Below is a small trained network, with its code and all its weights. Each question gives an input and a target symbol and asks what happens when units are switched off, that is, made to give their printed mean instead of their output.

import numpy as np


def w(rows, s, z=0):
    codes = np.array(rows[::2]) - 128.0
    scale = np.full(codes.shape[1], s)
    scale[-1] = z or s
    return codes * scale


def norm(h):
    return h / np.sqrt((h * h).mean(-1, keepdims=True) + 1e-5)


def f(y):
    return np.maximum(y, 0)


def softmax(a):
    e = np.exp(a - a.max(-1, keepdims=True))
    return e / e.sum(-1, keepdims=True)


def log_softmax(a):
    a = a - a.max(-1, keepdims=True)
    return a - np.log(np.exp(a).sum(-1, keepdims=True))


def net(x, mask):
    ids = ['ΔΘΞΠΨαβγεηλμστφω'.index(c) for c in x.split()]
    T = len(ids)
    res = E[ids] + P[:T]
    r = norm(res)
    for j in range(2):
        rows = slice(3 * j, 3 * j + 3)
        q, k, v = (r @ M[0][rows].T for M in (Q, K, V))
        z = softmax(np.where(np.tri(T) > 0, q @ k.T / 3**0.5, -1e9)) @ v
        o = O[0][rows]
        res = res + np.where(mask[j], z, o[:, -1]) @ o[:, :-1]
    y = f(norm(res) @ A[0][:, :-1].T + A[0][:, -1])
    res = res + np.where(mask[2:6], y, B[0][:, -1]) @ B[0][:, :-1]
    return log_softmax(norm(res)[-1] @ U[:, :-1].T + U[:, -1])


Q, K, V, O, A, B = {}, {}, {}, {}, {}, {}
E = w([
[140,146,116,129,117],'Δ',
[149,145,124,145,131],'Θ',
[142,132,117,150,137],'Ξ',
[145,150,142,131,139],'Π',
[126,133,121,107,122],'Ψ',
[131,145,144,107,132],'α',
[131,153,131,114,111],'β',
[131,132,146,110,146],'γ',
[144,153,130,124,121],'ε',
[4,76,148,208,101],'η',
[130,123,130,128,142],'λ',
[140,146,107,145,118],'μ',
[148,153,130,134,124],'σ',
[140,130,136,132,153],'τ',
[126,129,135,114,138],'φ',
[133,133,110,134,122],'ω',
],0.022)
P = w([
[118,77,143,141,104],'0',
[84,179,106,121,159],'1',
[135,141,85,82,168],'2',
[69,151,125,150,139],'3',
[102,83,174,182,76],'4',
[152,3,165,135,67],'5',
[97,235,231,150,100],'6',
[83,171,169,119,158],'7',
[137,171,54,65,198],'8',
],0.011)
Q[0] = w([
[37,228,143,147,141],'head 0',
[172,56,175,129,36],'head 0',
[142,147,3,51,205],'head 0',
[136,194,122,119,125],'head 1',
[104,185,137,118,190],'head 1',
[153,125,135,96,112],'head 1',
],0.014)
K[0] = w([
[18,100,196,245,100],'head 0',
[160,214,55,93,227],'head 0',
[225,13,182,136,60],'head 0',
[48,107,150,165,137],'head 1',
[80,74,151,170,63],'head 1',
[109,168,104,118,150],'head 1',
],0.012)
V[0] = w([
[30,58,82,116,137],'head 0',
[159,118,249,83,223],'head 0',
[114,151,158,22,35],'head 0',
[30,142,115,166,123],'head 1',
[223,121,90,103,96],'head 1',
[168,122,163,133,79],'head 1',
],0.011)
O[0] = w([
[60,6,144,99,110,138],'head 0',
[84,169,163,156,197,137],'head 0',
[133,153,210,201,45,2],'head 0',
[157,70,164,168,147,171],'head 1',
[112,150,122,89,111,63],'head 1',
[115,136,81,147,95,223],'head 1',
],0.015,0.0027)
A[0] = w([
[112,43,149,197,217,135],'neuron 0',
[134,6,72,95,145,4],'neuron 1',
[194,128,93,151,105,22],'neuron 2',
[59,126,128,162,116,253],'neuron 3',
],0.014,0.0014)
B[0] = w([
[145,145,200,18,90,238],'neuron 0',
[199,121,210,253,191,254],'neuron 1',
[125,123,155,18,104,161],'neuron 2',
[134,16,160,104,109,178],'neuron 3',
],0.012,0.0088)
U = w([
[158,185,128,161,55,101],'Δ',
[190,74,54,180,242,80],'Θ',
[133,99,183,99,164,151],'Ξ',
[155,140,147,195,37,140],'Π',
[159,101,14,40,147,186],'Ψ',
[37,106,109,35,232,101],'α',
[97,92,175,62,106,134],'β',
[166,170,100,123,83,134],'γ',
[32,50,85,176,45,253],'ε',
[87,209,108,200,197,181],'η',
[200,88,125,183,103,107],'λ',
[156,93,79,55,19,129],'μ',
[34,149,191,91,133,95],'σ',
[124,106,120,134,133,127],'τ',
[255,83,79,127,83,74],'φ',
[79,173,217,248,110,30],'ω',
],0.012,0.0054)

Each question gives the input, a string of symbols that net reads in full, and the target symbol t.
The units are the heads (3 rows each of Q, K, V and O) and the neurons (one row each of A and B). Each row of codes is followed by its name. A weight is (code - 128) times the scale printed after its matrix; where a second scale follows, it is the last column's (O, A, B and U).
mask holds one flag per unit, heads first, then neurons. A switched-off unit (its flag False) gives its mean, the last column of its rows in O or B, instead of its output. The means were averaged over made-up inputs and are rounded, as every weight is.
A unit's drop is (log p(t) with every unit on - log p(t) with that unit switched off) / (log p(t) with every unit on - log p(t) with every unit switched off).
The circuit of an input: a set's keep is (log p(t) with only the set's units on - log p(t) with every unit switched off) / (log p(t) with every unit on - log p(t) with every unit switched off). Starting from all 6 units, units are removed one at a time, each time the one whose removal leaves the highest keep (on an exact tie, the one counted first), for as long as the keep stays at least 0.8.
circuit, biggest first: the units of the circuit, biggest drop first
unit that matters most: the unit with the biggest drop
k most important neurons: the k neurons with the biggest drops, biggest first
heads that matter: for each layer, one digit per head in row order, 1 if its drop is at least 0.15 and else 0, layers parted by /
input σ γ Δ μ Π φ, target μ: unit that matters most => head 0
input α τ τ Θ Ξ Π, target α: circuit, biggest first => (head 0; neuron 1)
input μ γ φ μ μ Ξ, target β: heads that matter => 10
input α Ξ Π μ, target ω: heads that matter => 10
input σ Ξ Ξ Ψ Π Δ ε α α, target μ: circuit, biggest first => (head 0; neuron 1)
input Π α Θ Θ β, target ω: 2 most important neurons => (neuron 0; neuron 2)
input γ Δ Ξ τ Θ, target μ: circuit, biggest first => (neuron 1; head 0)
input Π γ Θ Π Ξ Ψ, target Ψ: circuit, biggest first => (head 0; neuron 1; head 1)
input λ Π Π Ξ β τ τ, target Θ: heads that matter => 10
input Π Π Θ α ε ε η, target ε: heads that matter => 01
input μ Π ω ε φ, target η: heads that matter => 10
input Ξ φ γ Θ, target Θ: circuit, biggest first => (head 0; neuron 1)
input Δ Ξ Θ φ α Θ, target Ψ: 2 most important neurons => (neuron 1; neuron 0)
input Θ Π Π, target Ψ: heads that matter => 00
input τ α Π Π τ Θ Ξ Π μ, target Ψ: circuit, biggest first => (neuron 1; head 0)
input Ξ β α α Θ, target Π: circuit, biggest first => (head 0)
input γ Θ Π φ γ Δ Π τ Π, target μ: 2 most important neurons => (neuron 1; neuron 2)
input Ξ α λ φ Π Ξ τ Δ φ, target Θ: heads that matter => 00
input ε Θ Π γ Ψ μ Π, target σ: heads that matter => 10
input λ α λ Π α τ Θ, target η: 2 most important neurons => (neuron 0; neuron 1)
input Π Θ β Π ω Ξ, target Π: 2 most important neurons => (neuron 0; neuron 1)
